Below are the code and all the weights of a small trained network. Each question names an input and a class and asks about switching units off, where a switched-off unit gives its printed mean instead of its output.

import numpy as np


def w(rows, s, z=0):
    codes = np.array(rows[::2]) - 128.0
    scale = np.full(codes.shape[1], s)
    scale[-1] = z or s
    return codes * scale


def f(y):
    return y / 2 * (1 + np.tanh(0.7978845608 * (y + 0.044715 * y**3)))


def log_softmax(a):
    a = a - a.max(-1, keepdims=True)
    return a - np.log(np.exp(a).sum(-1, keepdims=True))


def net(x, mask):
    res = np.array(x, float).reshape(1, 5) / 4 @ E
    y = f(res @ A[0][:, :-1].T + A[0][:, -1])
    res = res + np.where(mask, y, B[0][:, -1]) @ B[0][:, :-1]
    return log_softmax(res[-1] @ U[:, :-1].T + U[:, -1])


A, B = {}, {}
E = w([
[110,222,161,32,67,254,80,161,116,59,157,26],'x0',
[93,112,120,137,154,142,104,133,101,126,159,145],'x1',
[136,166,146,203,224,201,163,163,53,185,93,102],'x2',
[224,221,206,147,52,193,5,58,98,110,110,195],'x3',
[143,175,97,113,220,133,121,240,156,147,200,250],'x4',
],0.0093)
A[0] = w([
[147,125,178,208,99,122,85,119,119,55,170,169,111],'n1',
[224,174,59,32,190,136,76,230,128,152,161,235,215],'n2',
[134,82,99,48,134,92,153,155,82,99,123,126,2],'n3',
[81,72,170,175,75,131,123,48,49,104,103,71,215],'n4',
[176,152,116,125,64,154,55,163,138,171,138,142,54],'n5',
[112,155,165,67,92,254,152,209,180,54,210,61,105],'n6',
[158,56,185,194,139,59,127,116,154,184,144,202,112],'n7',
[43,89,81,73,166,91,241,212,125,90,149,47,69],'n8',
[90,74,106,62,24,47,101,128,220,80,225,187,103],'n9',
[152,116,153,176,203,184,193,209,70,186,64,103,235],'n10',
],0.0076,0.0039)
B[0] = w([
[162,233,171,184,122,141,110,110,159,1,152,176,181],'n1',
[170,12,73,84,58,139,140,99,103,42,165,91,247],'n2',
[124,144,210,193,29,91,97,131,79,104,74,145,142],'n3',
[75,64,32,59,128,185,188,196,83,89,180,172,231],'n4',
[113,97,113,132,101,152,35,91,88,76,59,101,175],'n5',
[44,31,106,151,221,146,72,10,197,181,117,68,238],'n6',
[21,28,113,137,168,176,64,18,176,164,71,108,223],'n7',
[152,98,226,151,166,238,108,67,27,49,44,141,243],'n8',
[136,138,85,218,65,90,93,118,47,136,204,72,232],'n9',
[122,97,131,141,69,169,123,89,52,132,166,3,234],'n10',
],0.0076,0.013)
U = w([
[170,126,212,173,121,142,89,78,80,2,38,173,129],'0',
[88,55,90,143,176,113,86,59,202,151,83,130,101],'1',
[157,132,106,224,82,111,129,118,56,124,191,61,218],'2',
[154,104,109,111,125,106,172,42,85,62,147,126,253],'3',
[134,43,70,57,99,128,199,151,129,23,145,138,104],'4',
[63,100,172,83,192,91,133,127,176,100,179,172,125],'5',
[150,214,188,98,201,59,220,185,193,121,163,199,3],'6',
[88,216,179,126,233,25,166,193,180,84,196,185,3],'7',
],0.0073,0.0041)

Each question gives the input, the list of numbers given to net, and the class t.
The units are the neurons (one row each of A and B). Each row of codes is followed by its name. A weight is (code - 128) times the scale printed after its matrix; where a second scale follows, it is the last column's (A, B and U).
mask holds one flag per neuron, in row order. A switched-off neuron (its flag False) gives its mean, the last column of its row in B, instead of its output. The means were averaged over made-up inputs and are rounded, as every weight is.
A unit's drop is (log p(t) with every unit on - log p(t) with that unit switched off) / (log p(t) with every unit on - log p(t) with every unit switched off).
most important unit: the unit with the biggest drop
k most important neurons: the k neurons with the biggest drops, biggest first
drop of u: that unit's drop, to one decimal
input [0,-1,0,-7,-7], class 0: 2 most important neurons	[n8, n2]
input [4,0,7,1,8], class 4: most important unit	n2
input [6,-2,6,1,-3], class 1: 3 most important neurons	[n6, n9, n2]
input [-2,3,6,6,7], class 4: 2 most important neurons	[n2, n8]
input [4,5,-6,1,-4], class 2: 4 most important neurons	[n9, n7, n2, n8]
input [-7,-7,3,2,-6], class 1: 2 most important neurons	[n7, n2]
input [0,8,-8,3,-8], class 2: 3 most important neurons	[n9, n2, n7]
input [-2,2,4,-2,-8], class 4: 2 most important neurons	[n4, n9]
input [-6,-7,-7,-7,-6], class 0: 2 most important neurons	[n8, n3]
input [0,7,8,5,7], class 2: 4 most important neurons	[n10, n4, n8, n7]
input [-6,6,4,-5,-8], class 4: 2 most important neurons	[n4, n6]
input [3,3,-2,3,5], class 4: 4 most important neurons	[n2, n8, n7, n10]
input [0,-6,6,0,8], class 4: 2 most important neurons	[n2, n9]
input [6,-6,-2,2,-6], class 1: most important unit	n6
input [-6,-6,-7,3,-5], class 2: 2 most important neurons	[n9, n6]
input [8,7,4,4,4], class 1: drop of n6	1.1
input [1,-1,-8,-7,-6], class 2: drop of n9	1.6
input [-4,4,7,0,-8], class 4: drop of n7	0.0
